Below are the code and all the weights of a small trained network. Each question names an input and a target symbol and asks about switching units off, where a switched-off unit gives its printed mean instead of its output.

import numpy as np


def w(rows, s, z=0):
    codes = np.array(rows[::2]) - 128.0
    scale = np.full(codes.shape[1], s)
    scale[-1] = z or s
    return codes * scale


def f(y):
    return np.maximum(y, 0)


def softmax(a):
    e = np.exp(a - a.max(-1, keepdims=True))
    return e / e.sum(-1, keepdims=True)


def log_softmax(a):
    a = a - a.max(-1, keepdims=True)
    return a - np.log(np.exp(a).sum(-1, keepdims=True))


def net(x, mask):
    ids = ['ΔΠΣΦαεηλξτψ'.index(c) for c in x.split()]
    T = len(ids)
    res = E[ids] + P[:T]
    u = 0
    for l in range(3):
        q, k, v = (res @ M[l].T for M in (Q, K, V))
        z = softmax(np.where(np.tri(T) > 0, q @ k.T / 3**0.5, -1e9)) @ v
        res = res + np.where(mask[u], z, O[l][:, -1]) @ O[l][:, :-1]
        u += 1
        y = f(res @ A[l][:, :-1].T + A[l][:, -1])
        res = res + np.where(mask[u : u + 4], y, B[l][:, -1]) @ B[l][:, :-1]
        u += 4
    return log_softmax(res[-1] @ U[:, :-1].T + U[:, -1])


Q, K, V, O, A, B = {}, {}, {}, {}, {}, {}
E = w([
[188,189,97,98,129],'Δ',
[220,125,120,72,109],'Π',
[82,68,107,176,105],'Σ',
[218,132,84,111,120],'Φ',
[164,6,181,176,131],'α',
[191,155,147,99,101],'ε',
[186,161,129,129,123],'η',
[92,27,121,81,141],'λ',
[174,170,151,116,136],'ξ',
[102,64,103,175,137],'τ',
[145,132,189,125,113],'ψ',
],0.019)
P = w([
[167,144,185,195,231],'0',
[201,61,148,98,40],'1',
[212,94,125,82,50],'2',
[223,113,114,61,55],'3',
[224,129,99,48,49],'4',
[234,141,98,40,57],'5',
[240,136,82,34,46],'6',
[243,153,80,29,47],'7',
[244,145,52,36,19],'8',
[249,167,50,38,24],'9',
[242,174,33,41,18],'10',
[255,180,37,44,16],'11',
[249,201,14,55,3],'12',
],0.0061)
Q[0] = w([
[111,116,140,241,69],'L0H0',
[143,189,106,91,150],'L0H0',
[248,127,157,115,138],'L0H0',
],0.011)
K[0] = w([
[180,150,132,192,55],'L0H0',
[112,148,131,83,148],'L0H0',
[132,102,203,212,249],'L0H0',
],0.011)
V[0] = w([
[160,176,127,195,101],'L0H0',
[131,158,75,137,113],'L0H0',
[190,145,1,120,58],'L0H0',
],0.0078)
O[0] = w([
[17,67,226,129,124,91],'L0H0',
[132,215,69,92,253,1],'L0H0',
[226,47,159,46,232,29],'L0H0',
],0.0061,0.0027)
A[0] = w([
[62,179,253,95,61,94],'L0N0',
[187,42,129,38,92,2],'L0N1',
[11,96,206,11,136,39],'L0N2',
[162,166,93,232,203,124],'L0N3',
],0.0078,0.0038)
B[0] = w([
[208,233,53,91,129,191],'L0N0',
[94,213,67,167,133,254],'L0N1',
[54,3,184,179,145,138],'L0N2',
[93,72,225,182,150,133],'L0N3',
],0.0083,0.0063)
Q[1] = w([
[14,77,1,109,132],'L1H0',
[39,95,130,112,184],'L1H0',
[40,49,132,228,100],'L1H0',
],0.0091)
K[1] = w([
[29,101,65,61,126],'L1H0',
[77,120,40,45,27],'L1H0',
[139,2,48,109,54],'L1H0',
],0.0091)
V[1] = w([
[198,21,2,43,58],'L1H0',
[106,229,70,50,121],'L1H0',
[40,221,65,214,105],'L1H0',
],0.0067)
O[1] = w([
[221,144,154,254,150,85],'L1H0',
[160,46,186,134,65,2],'L1H0',
[99,173,217,104,84,88],'L1H0',
],0.0091,0.00073)
A[1] = w([
[35,114,106,112,112,253],'L1N0',
[89,104,108,129,195,48],'L1N1',
[108,2,162,157,143,193],'L1N2',
[123,156,73,121,115,48],'L1N3',
],0.014,0.0038)
B[1] = w([
[182,196,176,100,157,220],'L1N0',
[153,193,158,91,168,138],'L1N1',
[8,147,173,163,174,205],'L1N2',
[111,114,191,166,140,254],'L1N3',
],0.014,0.0053)
Q[2] = w([
[11,102,176,200,183],'L2H0',
[115,92,119,239,134],'L2H0',
[186,70,160,147,154],'L2H0',
],0.011)
K[2] = w([
[23,91,106,179,69],'L2H0',
[105,6,82,113,93],'L2H0',
[127,65,80,146,182],'L2H0',
],0.012)
V[2] = w([
[110,111,204,94,20],'L2H0',
[197,1,70,133,180],'L2H0',
[83,102,170,73,198],'L2H0',
],0.0084)
O[2] = w([
[216,36,193,105,213,119],'L2H0',
[164,246,215,2,46,5],'L2H0',
[157,145,26,50,121,145],'L2H0',
],0.0091,0.014)
A[2] = w([
[82,87,100,187,171,31],'L2N0',
[250,111,68,136,109,115],'L2N1',
[111,203,182,107,97,4],'L2N2',
[143,233,48,112,144,99],'L2N3',
],0.011,0.013)
B[2] = w([
[102,167,175,38,51,248],'L2N0',
[99,155,185,58,179,204],'L2N1',
[56,58,171,101,255,136],'L2N2',
[136,61,189,180,55,217],'L2N3',
],0.0089,0.016)
U = w([
[207,130,111,79,13,131],'Δ',
[113,211,211,68,104,58],'Π',
[120,176,118,49,106,127],'Σ',
[113,83,174,157,39,2],'Φ',
[14,178,145,188,181,116],'α',
[216,254,109,54,95,223],'ε',
[168,61,8,224,107,235],'η',
[207,165,147,197,109,167],'λ',
[150,194,76,104,196,215],'ξ',
[105,101,109,98,62,69],'τ',
[101,34,151,147,133,72],'ψ',
],0.0061,0.0097)

Each question gives the input, a string of symbols that net reads in full, and the target symbol t.
The units are the heads (3 rows each of Q, K, V and O) and the neurons (one row each of A and B). Each row of codes is followed by its name. A weight is (code - 128) times the scale printed after its matrix; where a second scale follows, it is the last column's (O, A, B and U).
mask holds one flag per unit, layer by layer, with each layer's heads first. A switched-off unit (its flag False) gives its mean, the last column of its rows in O or B, instead of its output. The means were averaged over made-up inputs and are rounded, as every weight is.
A unit's drop is (log p(t) with every unit on - log p(t) with that unit switched off) / (log p(t) with every unit on - log p(t) with every unit switched off).
The circuit of an input: a set's keep is (log p(t) with only the set's units on - log p(t) with every unit switched off) / (log p(t) with every unit on - log p(t) with every unit switched off). Starting from the 12 units with the biggest drops (on a tie, the unit counted first), units are removed one at a time, each time the one whose removal leaves the highest keep (on an exact tie, the one counted first), for as long as the keep stays at least 0.8.
circuit, biggest first: the units of the circuit, biggest drop first
most important unit: the unit with the biggest drop
top k neurons: the k neurons with the biggest drops, biggest first
k most important neurons of layer l: the k neurons of layer l with the biggest drops, biggest first
input α ψ α ξ α Σ Π, target α: top 3 neurons => [L1N3; L2N0; L0N1]
input Φ Δ ψ α ψ ψ Φ, target Φ: top 3 neurons => [L2N3; L1N2; L2N2]
input ψ Δ λ Φ Δ η ψ Δ, target ψ: circuit, biggest first => [L2H0; L0H0; L1H0]
input Δ τ ε ξ ψ Φ ε ψ ψ Δ Φ η, target Δ: top 2 neurons => [L2N3; L1N2]
input ψ ψ ψ ψ λ, target α: most important unit => L1N2
input ψ α ψ ψ η, target ψ: circuit, biggest first => [L2H0; L1H0; L0N0]
input Π Π λ ξ Π λ Σ ε ξ ψ ε ξ ψ, target Π: 2 most important neurons of layer 1 => [L1N2; L1N3]
input Σ Φ η ψ λ Π α Π, target Σ: top 3 neurons => [L2N0; L1N0; L2N1]
input ε α ψ λ ψ τ, target α: top 4 neurons => [L0N1; L1N2; L0N0; L2N3]
input λ η Σ Π, target λ: top 2 neurons => [L2N0; L1N2]
input η Π Δ Π ψ Φ λ Π, target η: 2 most important neurons of layer 1 => [L1N1; L1N3]
input Δ τ Δ Σ Σ λ Σ Φ, target Δ: top 2 neurons => [L2N3; L0N1]
input Π ε Δ, target Π: top 2 neurons => [L2N2; L1N2]
input λ Π η ψ Σ ε ξ ψ λ α ξ λ, target λ: circuit, biggest first => [L2H0; L2N0; L1H0]
input η ε λ ε ψ λ, target η: top 4 neurons => [L1N2; L0N0; L2N0; L0N2]
input ξ ξ ξ ψ η, target ξ: most important unit => L1H0
input Π ψ ψ λ Π Δ Π λ η τ α ε, target Π: circuit, biggest first => [L2H0; L1H0; L2N2; L0H0]
input λ λ ψ Φ α Π α Φ ψ ε ξ Π ξ, target λ: circuit, biggest first => [L0H0; L2H0; L1H0]
input η Σ Φ Δ ψ λ Δ η ε, target η: 2 most important neurons of layer 0 => [L0N3; L0N1]
input ξ ψ τ Π, target ξ: top 2 neurons => [L1N0; L2N3]
